Below are the code and all the weights of a small trained network. Each question names an input and a target symbol and asks about switching units off, where a switched-off unit gives its printed mean instead of its output.

import numpy as np


def w(rows, s, z=0):
    codes = np.array(rows[::2]) - 128.0
    scale = np.full(codes.shape[1], s)
    scale[-1] = z or s
    return codes * scale


def f(y):
    return y / 2 * (1 + np.tanh(0.7978845608 * (y + 0.044715 * y**3)))


def softmax(a):
    e = np.exp(a - a.max(-1, keepdims=True))
    return e / e.sum(-1, keepdims=True)


def log_softmax(a):
    a = a - a.max(-1, keepdims=True)
    return a - np.log(np.exp(a).sum(-1, keepdims=True))


def net(x, mask):
    ids = ['ΓΘΞΣΦΨαβεμω'.index(c) for c in x.split()]
    T = len(ids)
    res = E[ids] + P[:T]
    u = 0
    for l in range(2):
        r = res
        for j in range(2):
            rows = slice(3 * j, 3 * j + 3)
            q, k, v = (r @ M[l][rows].T for M in (Q, K, V))
            z = softmax(np.where(np.tri(T) > 0, q @ k.T / 3**0.5, -1e9)) @ v
            o = O[l][rows]
            res = res + np.where(mask[u + j], z, o[:, -1]) @ o[:, :-1]
        u += 2
        y = f(res @ A[l][:, :-1].T + A[l][:, -1])
        res = res + np.where(mask[u : u + 16], y, B[l][:, -1]) @ B[l][:, :-1]
        u += 16
    return log_softmax(res[-1] @ U[:, :-1].T + U[:, -1])


Q, K, V, O, A, B = {}, {}, {}, {}, {}, {}
E = w([
[67,194,191],'Γ',
[192,109,93],'Θ',
[147,99,83],'Ξ',
[154,110,108],'Σ',
[109,116,97],'Φ',
[144,106,116],'Ψ',
[3,120,169],'α',
[133,107,114],'β',
[115,129,186],'ε',
[118,164,198],'μ',
[152,218,197],'ω',
],0.005)
P = w([
[128,117,132],'0',
[121,161,94],'1',
[124,111,165],'2',
[100,159,99],'3',
[146,73,254],'4',
[96,173,94],'5',
],0.0079)
Q[0] = w([
[130,153,111],'0.h0',
[136,108,121],'0.h0',
[122,127,146],'0.h0',
[159,97,194],'0.h1',
[150,176,2],'0.h1',
[157,184,178],'0.h1',
],0.031)
K[0] = w([
[152,149,99],'0.h0',
[149,111,136],'0.h0',
[94,125,141],'0.h0',
[209,76,97],'0.h1',
[65,233,252],'0.h1',
[189,174,68],'0.h1',
],0.023)
V[0] = w([
[119,127,66],'0.h0',
[151,41,189],'0.h0',
[59,86,156],'0.h0',
[252,67,71],'0.h1',
[209,247,156],'0.h1',
[210,85,121],'0.h1',
],0.014)
O[0] = w([
[104,199,119,143],'0.h0',
[229,114,192,124],'0.h0',
[194,109,83,193],'0.h0',
[204,52,21,2],'0.h1',
[247,236,97,49],'0.h1',
[154,114,59,39],'0.h1',
],0.013,0.0014)
A[0] = w([
[75,133,16,104],'0.n0',
[172,154,125,110],'0.n1',
[117,149,149,101],'0.n2',
[120,126,106,125],'0.n3',
[130,129,123,129],'0.n4',
[130,125,148,60],'0.n5',
[108,255,29,47],'0.n6',
[218,137,255,202],'0.n7',
[124,128,140,98],'0.n8',
[212,162,29,4],'0.n9',
[96,90,237,107],'0.n10',
[115,127,97,108],'0.n11',
[119,135,155,86],'0.n12',
[167,139,167,38],'0.n13',
[88,210,118,111],'0.n14',
[168,152,123,97],'0.n15',
],0.0093,0.0015)
B[0] = w([
[64,79,91,154],'0.n0',
[134,78,108,122],'0.n1',
[161,129,123,153],'0.n2',
[112,127,126,125],'0.n3',
[125,126,128,126],'0.n4',
[140,125,117,126],'0.n5',
[202,189,6,188],'0.n6',
[76,79,61,215],'0.n7',
[138,129,124,131],'0.n8',
[176,30,183,133],'0.n9',
[217,128,167,253],'0.n10',
[106,126,120,123],'0.n11',
[156,125,123,147],'0.n12',
[139,106,91,124],'0.n13',
[203,169,80,222],'0.n14',
[134,84,109,119],'0.n15',
],0.02,0.0046)
Q[1] = w([
[85,41,246],'1.h0',
[196,82,102],'1.h0',
[251,115,126],'1.h0',
[99,83,137],'1.h1',
[61,145,186],'1.h1',
[48,85,141],'1.h1',
],0.013)
K[1] = w([
[170,9,100],'1.h0',
[74,121,94],'1.h0',
[124,162,57],'1.h0',
[114,101,87],'1.h1',
[118,75,149],'1.h1',
[127,69,84],'1.h1',
],0.016)
V[1] = w([
[87,114,102],'1.h0',
[203,80,174],'1.h0',
[208,156,231],'1.h0',
[250,1,128],'1.h1',
[128,214,168],'1.h1',
[128,107,119],'1.h1',
],0.0067)
O[1] = w([
[86,159,139,136],'1.h0',
[148,46,114,105],'1.h0',
[235,34,133,2],'1.h0',
[152,125,2,233],'1.h1',
[142,191,182,148],'1.h1',
[128,117,114,122],'1.h1',
],0.0073,0.005)
A[1] = w([
[81,136,42,162],'1.n0',
[46,163,166,99],'1.n1',
[174,169,126,1],'1.n2',
[179,155,190,62],'1.n3',
[95,119,140,131],'1.n4',
[116,68,148,100],'1.n5',
[94,118,143,143],'1.n6',
[112,93,169,191],'1.n7',
[161,164,154,39],'1.n8',
[99,110,203,133],'1.n9',
[89,119,142,154],'1.n10',
[130,224,125,174],'1.n11',
[91,119,142,149],'1.n12',
[81,85,254,123],'1.n13',
[97,89,98,112],'1.n14',
[166,174,187,232],'1.n15',
],0.0084,0.0056)
B[1] = w([
[144,184,212,240],'1.n0',
[96,136,230,147],'1.n1',
[16,170,68,188],'1.n2',
[22,162,175,179],'1.n3',
[93,178,99,135],'1.n4',
[91,148,201,146],'1.n5',
[100,204,79,137],'1.n6',
[155,208,107,145],'1.n7',
[15,159,117,166],'1.n8',
[68,125,25,133],'1.n9',
[110,214,77,143],'1.n10',
[199,83,132,250],'1.n11',
[107,211,83,140],'1.n12',
[128,51,2,141],'1.n13',
[49,98,120,167],'1.n14',
[162,3,103,217],'1.n15',
],0.02,0.012)
U = w([
[227,78,94,250],'Γ',
[59,39,164,62],'Θ',
[31,219,152,121],'Ξ',
[135,143,143,45],'Σ',
[94,112,1,92],'Φ',
[134,139,128,44],'Ψ',
[219,69,184,254],'α',
[182,174,82,127],'β',
[145,134,141,105],'ε',
[142,133,136,168],'μ',
[185,157,211,136],'ω',
],0.0036,0.0029)

Each question gives the input, a string of symbols that net reads in full, and the target symbol t.
The units are the heads (3 rows each of Q, K, V and O) and the neurons (one row each of A and B). Each row of codes is followed by its name. A weight is (code - 128) times the scale printed after its matrix; where a second scale follows, it is the last column's (O, A, B and U).
mask holds one flag per unit, layer by layer, with each layer's heads first. A switched-off unit (its flag False) gives its mean, the last column of its rows in O or B, instead of its output. The means were averaged over made-up inputs and are rounded, as every weight is.
A unit's drop is (log p(t) with every unit on - log p(t) with that unit switched off) / (log p(t) with every unit on - log p(t) with every unit switched off).
The circuit of an input: a set's keep is (log p(t) with only the set's units on - log p(t) with every unit switched off) / (log p(t) with every unit on - log p(t) with every unit switched off). Starting from the 12 units with the biggest drops (on a tie, the unit counted first), units are removed one at a time, each time the one whose removal leaves the highest keep (on an exact tie, the one counted first), for as long as the keep stays at least 0.8.
circuit, biggest first: the units of the circuit, biggest drop first
top k neurons: the k neurons with the biggest drops, biggest first
top k neurons in layer l: the k neurons of layer l with the biggest drops, biggest first
which heads matter: for each layer, one digit per head in row order, 1 if its drop is at least 0.15 and else 0, layers parted by /
input μ α ε Φ μ, target α: top 3 neurons : 0.n10; 0.n7; 1.n2
input Φ Ξ α Φ Θ, target Ξ: top 2 neurons in layer 0 : 0.n7; 0.n10
input Θ Ξ Φ, target Θ: which heads matter : 01 / 11
input Φ α ε ω, target β: top 4 neurons in layer 0 : 0.n7; 0.n6; 0.n10; 0.n14
input Ξ Ξ α, target Ξ: top 2 neurons in layer 0 : 0.n10; 0.n14
input Φ Σ β, target Φ: which heads matter : 11 / 01
input α Θ Φ Θ Ξ, target Θ: which heads matter : 11 / 01
input Ξ α α, target Ξ: top 3 neurons : 0.n6; 0.n10; 0.n14
input Φ Σ Ξ, target Φ: top neuron : 0.n6
input Ξ Ξ Ξ ω β, target Ξ: circuit, biggest first : 1.n15; 1.n11
input Ξ Ξ Φ α Ξ Γ, target Φ: which heads matter : 01 / 00
input Ξ Φ Ξ, target Ξ: top 2 neurons in layer 0 : 0.n10; 0.n14
input Φ Ξ Θ Φ, target ω: top 3 neurons : 0.n10; 0.n0; 0.n7
input Θ Ξ ω Ξ, target β: which heads matter : 01 / 00
input Ξ Φ ω Φ Φ Φ, target β: top 2 neurons in layer 1 : 1.n2; 1.n11
input Ξ Ψ Γ Ξ α Φ, target Θ: which heads matter : 01 / 00
input Σ μ Θ Θ Ξ Φ, target Γ: which heads matter : 01 / 01
input α Ξ Φ, target α: top neuron : 0.n10
input α Ξ ω α μ Σ, target Γ: top 3 neurons : 0.n10; 1.n11; 1.n15
input α Σ α, target α: top 2 neurons : 1.n2; 0.n7
input Ξ Θ Ξ α Φ Θ, target Θ: which heads matter : 01 / 00
input Ξ Φ Φ Ψ α, target Φ: which heads matter : 10 / 01
input ω Ξ Ξ Ψ, target β: top neuron : 0.n6
input Ξ α Γ β, target Φ: top 3 neurons in layer 1 : 1.n2; 1.n0; 1.n15
input Θ Ξ Ξ, target Θ: which heads matter : 01 / 11
input α Ψ Ξ, target α: which heads matter : 01 / 10
